[  8 -11  -1  -6  20  -5  13   7   6   7 -22 -22 -12  21  15 -15   2   9
   0  -7  30  -4 -13   2   4  11 -21 -13   5  -2 -15  -9  -5 -23] : q_699
[-10  -6 -37  33  -5  36 -26  24 -28   6 -45 -23  12 -17 -20  15   8  18
   6   5   1 -19  40  54  22  -1  -9   6  -2  28 -24 -14   9 -29] : q_328
[  8 -11   1  -6  20  -5  13   7   6   7 -22 -22 -12  21  -4 -15   2  -3
   0  -7  30  -4 -13   2   4  -1 -21 -13   5  -2   7  -9  -5 -23] : q_390
[  6  33   2  -2  12   7  14   4 -12  19  -1  13  -5   5  17  -4   2  14
   1   6  -5  14  -1  23 -12  -9 -22   4 -15  16   0  -5  -8   6] : q_283
q: [  6  33   2  -2  12   7  14   4 -12  19  -1  13  -5   5  17  -4   2  14
   1   6  -5  14  -1  23 -12  -9 -22   4 -15  16   0  -5  -8   6] => q_283
loc: [23] => q_283, 23
q: [  8 -11   1  -6  20  -5  13   7   6   7 -22 -22 -12  21  -4 -15   2  -3
   0  -7  30  -4 -13   2   4  -1 -21 -13   5  -2   7  -9  -5 -23] => q_390
loc: [16] => q_283, 29
loc: [-3] => q_390, 17

[ -5  -5  15  -7 -16  -6   9  -3  -7   8] : q_699
[ 30  -6  -8   3  -9  41  11  13 -15  12] : q_186
[ 0 -4 -5 -6 -2 -8  3 -9  3  1] : q_468
[ -8 -13  -2  31   1  -4  -9 -18   3  -5] : q_390
[  0 -11   6   0   6  -7  -3   9  -1  -6] : q_368
[-7 -5  3  6 -8 20 -6 -4  4  3] : q_283
[ -9  -3  -6 -14  -5  -8   9   1  -5   7] : q_328
[ 41  17 -20 -14  23 -24   8 -49  14  13] : q_731
[-10  -6  10  18 -14   1 -20  15  37  -4] : q_804
[-5 -1  0  4 -3 -2  7 -5 16 -5] : q_340
loc: [31] => q_390, 3
loc: [-15] => q_186, 8
loc: [11] => q_186, 6
q: [ -8 -13  -2  31   1  -4  -9 -18   3  -5] => q_390
q: [ 0 -4 -5 -6 -2 -8  3 -9  3  1] => q_468

[ 11 -41 -15 -12  -6 -27  -8  27  18]  q_718
[-27 -13   2  22  33  38  33 -38  52]  q_804
[ 30  33   5  -9 -26  -9 -19 -28 -24]  q_617
[ 10  53 -34 -45  28 -39  -8  12  10]  q_328
[  4  23  23 -40  53  28 -14  -7 -51]  q_368
loc: [52] => q_804, 8
loc: [-14] => q_368, 6
loc: [22] => q_804, 3
loc: [-39] => q_328, 5

[-20 -39 -20 -19  29]  q_699
[ 17 -10  16  16 -10]  q_390
[ 47 -38  45  45 -36]  q_328
[ 29 -22  28  28 -21]  q_340
[ 54 -45  52  52  53]  q_617
loc: [-22] => q_340, 1
loc: [47] => q_328, 0
loc: [-38] => q_328, 1
loc: [-19] => q_699, 3

[-10   3   1  -3 -16  12 -29  -9 -29 -20 -20   3  28 -14   9   7 -17] -> q_468
[  6 -12  -1  -4  -5   1  -6 -17  -1  -7   1   2   1  -6  -1  -7   7] -> q_731
[-11  17  -3 -12   6  -3  11  11  -6  -3   2  -6 -15  15  -9 -10 -10] -> q_718
[-12  27  10  32 -14   7 -29  51 -27   6 -17 -10   9  -6 -15  33 -18] -> q_340
[-10  23  -1  -2  19  -7  15  40   8  21  17 -10 -22  28 -14  -6  -6] -> q_328
[ 17 -19  -1   0 -16   9 -24 -29 -15 -17 -16  14  38 -18  28   4   6] -> q_617
[ -2  -8  -2 -19   6  -5  17 -21   9 -17   1   8 -14   0  11 -15   8] -> q_390
[-11   7   1 -17  -1  -3  -4  -3 -11 -14  -8  -2  -8   1   1 -10 -10] -> q_186
[ 20 -17  -2   3  16  -6  25 -17  41  19  24  -2 -11  -2  -5  -8  28] -> q_283
[  2  -4  -3 -11   8  -4  13  -8 -30   0  10  -3 -15   2  -1  -8   6] -> q_804
[-12   8  -3 -25   7  -5  27 -21  -1 -21  -5  13 -18  10  19 -18  -4] -> q_368
[ -8  -6   2 -14 -16  10 -24 -20 -26 -24 -20  11  24 -14  26  -3 -14] -> q_699
loc: [16] => q_283, 4
q: [-10  23  -1  -2  19  -7  15  40   8  21  17 -10 -22  28 -14  -6  -6] => q_328
q: [-12   8  -3 -25   7  -5  27 -21  -1 -21  -5  13 -18  10  19 -18  -4] => q_368
loc: [40] => q_328, 7

